Below are the code and all the weights of a small trained network. Each question names an input and a class and asks about switching units off, where a switched-off unit gives its printed mean instead of its output.

import numpy as np


def w(rows, s, z=0):
    codes = np.array(rows[::2]) - 128.0
    scale = np.full(codes.shape[1], s)
    scale[-1] = z or s
    return codes * scale


def f(y):
    return y / 2 * (1 + np.tanh(0.7978845608 * (y + 0.044715 * y**3)))


def log_softmax(a):
    a = a - a.max(-1, keepdims=True)
    return a - np.log(np.exp(a).sum(-1, keepdims=True))


def net(x, mask):
    res = np.array(x, float).reshape(1, 2) / 4 @ E
    y = f(res @ A[0][:, :-1].T + A[0][:, -1])
    res = res + np.where(mask, y, B[0][:, -1]) @ B[0][:, :-1]
    return log_softmax(res[-1] @ U[:, :-1].T + U[:, -1])


A, B = {}, {}
E = w([
[174,167,136,173,150,145,115,8,196,180],'x0',
[198,92,122,123,13,140,193,99,125,120],'x1',
],0.017)
A[0] = w([
[131,127,132,113,78,128,145,197,123,124,255],'N1',
[156,126,110,166,129,137,126,83,146,140,111],'N2',
[83,133,127,157,206,130,111,127,135,135,212],'N3',
[125,116,164,113,111,93,156,144,116,124,19],'N4',
[146,142,108,84,126,149,187,115,122,128,57],'N5',
[100,122,153,87,196,102,123,185,113,115,110],'N6',
[130,125,138,98,158,144,137,98,126,121,67],'N7',
[174,108,136,136,103,110,129,41,135,121,136],'N8',
[113,160,144,157,110,110,160,155,129,163,33],'N9',
[127,127,126,146,236,111,121,75,127,133,96],'N10',
[129,128,126,124,157,121,122,107,158,125,79],'N11',
[103,111,113,144,140,123,115,251,104,110,104],'N12',
[176,101,128,151,17,113,144,122,114,117,85],'N13',
],0.018,0.0046)
B[0] = w([
[108,116,102,169,139,115,116,251,44,114,215],'N1',
[123,152,138,45,139,124,169,166,116,130,203],'N2',
[194,104,81,150,254,120,139,105,131,142,230],'N3',
[100,102,176,135,95,134,104,130,142,112,155],'N4',
[127,121,158,119,117,122,104,133,182,106,161],'N5',
[176,194,136,142,117,144,171,143,159,157,223],'N6',
[100,145,116,116,117,128,101,138,128,104,138],'N7',
[145,209,108,143,118,136,226,114,130,169,231],'N8',
[141,130,147,132,101,122,117,100,151,103,123],'N9',
[76,93,167,185,143,110,46,175,100,89,223],'N10',
[104,117,157,126,120,160,91,161,123,106,160],'N11',
[70,181,131,90,32,145,231,170,123,135,250],'N12',
[184,95,82,180,120,143,88,82,193,146,254],'N13',
],0.024)
U = w([
[123,206,153,85,158,139,175,112,95,163,254],'0',
[171,140,108,49,90,150,175,16,201,173,89],'1',
[158,31,146,153,183,88,1,49,146,84,8],'2',
[117,112,208,114,68,143,55,87,181,86,5],'3',
[69,68,122,102,14,151,130,164,55,88,55],'4',
[176,111,101,195,149,144,85,121,151,134,233],'5',
],0.0095,0.004)

Each question gives the input, the list of numbers given to net, and the class t.
The units are the neurons (one row each of A and B). Each row of codes is followed by its name. A weight is (code - 128) times the scale printed after its matrix; where a second scale follows, it is the last column's (A, B and U).
mask holds one flag per neuron, in row order. A switched-off neuron (its flag False) gives its mean, the last column of its row in B, instead of its output. The means were averaged over made-up inputs and are rounded, as every weight is.
A unit's drop is (log p(t) with every unit on - log p(t) with that unit switched off) / (log p(t) with every unit on - log p(t) with every unit switched off).
The circuit of an input: a set's keep is (log p(t) with only the set's units on - log p(t) with every unit switched off) / (log p(t) with every unit on - log p(t) with every unit switched off). Starting from the 12 units with the biggest drops (on a tie, the unit counted first), units are removed one at a time, each time the one whose removal leaves the highest keep (on an exact tie, the one counted first), for as long as the keep stays at least 0.8.
units of the circuit, in order: the units of the circuit, biggest drop first
most important unit: the unit with the biggest drop
top k neurons: the k neurons with the biggest drops, biggest first
drop when u is switched off: that unit's drop, to one decimal
input [5,3], class 1: most important unit : N1
input [7,-3], class 2: top 2 neurons : [N10 N12]
input [8,-4], class 2: top 3 neurons : [N10 N12 N6]
input [0,-1], class 5: top 3 neurons : [N12 N8 N2]
input [5,-3], class 2: units of the circuit, in order : [N12 N10]
input [-4,6], class 5: top 3 neurons : [N13 N2 N12]
input [-5,6], class 4: top 2 neurons : [N3 N1]
input [-3,-1], class 4: top 2 neurons : [N8 N3]
input [1,-3], class 2: units of the circuit, in order : [N12 N8]
input [-4,5], class 4: top 2 neurons : [N3 N1]
input [-6,-2], class 4: top 2 neurons : [N8 N12]
input [0,-8], class 5: top 3 neurons : [N10 N3 N8]
input [-5,-2], class 4: top 3 neurons : [N8 N12 N1]
input [-4,7], class 5: units of the circuit, in order : [N13]
input [3,-2], class 2: top 2 neurons : [N12 N6]
input [1,-1], class 2: top 3 neurons : [N12 N8 N6]
input [7,3], class 1: top 2 neurons : [N1 N12]
input [-7,0], class 4: drop when N13 is switched off : 0.0
input [4,-3], class 2: drop when N12 is switched off : 0.2
input [-2,8], class 5: drop when N13 is switched off : 0.8
input [1,-8], class 5: most important unit : N6
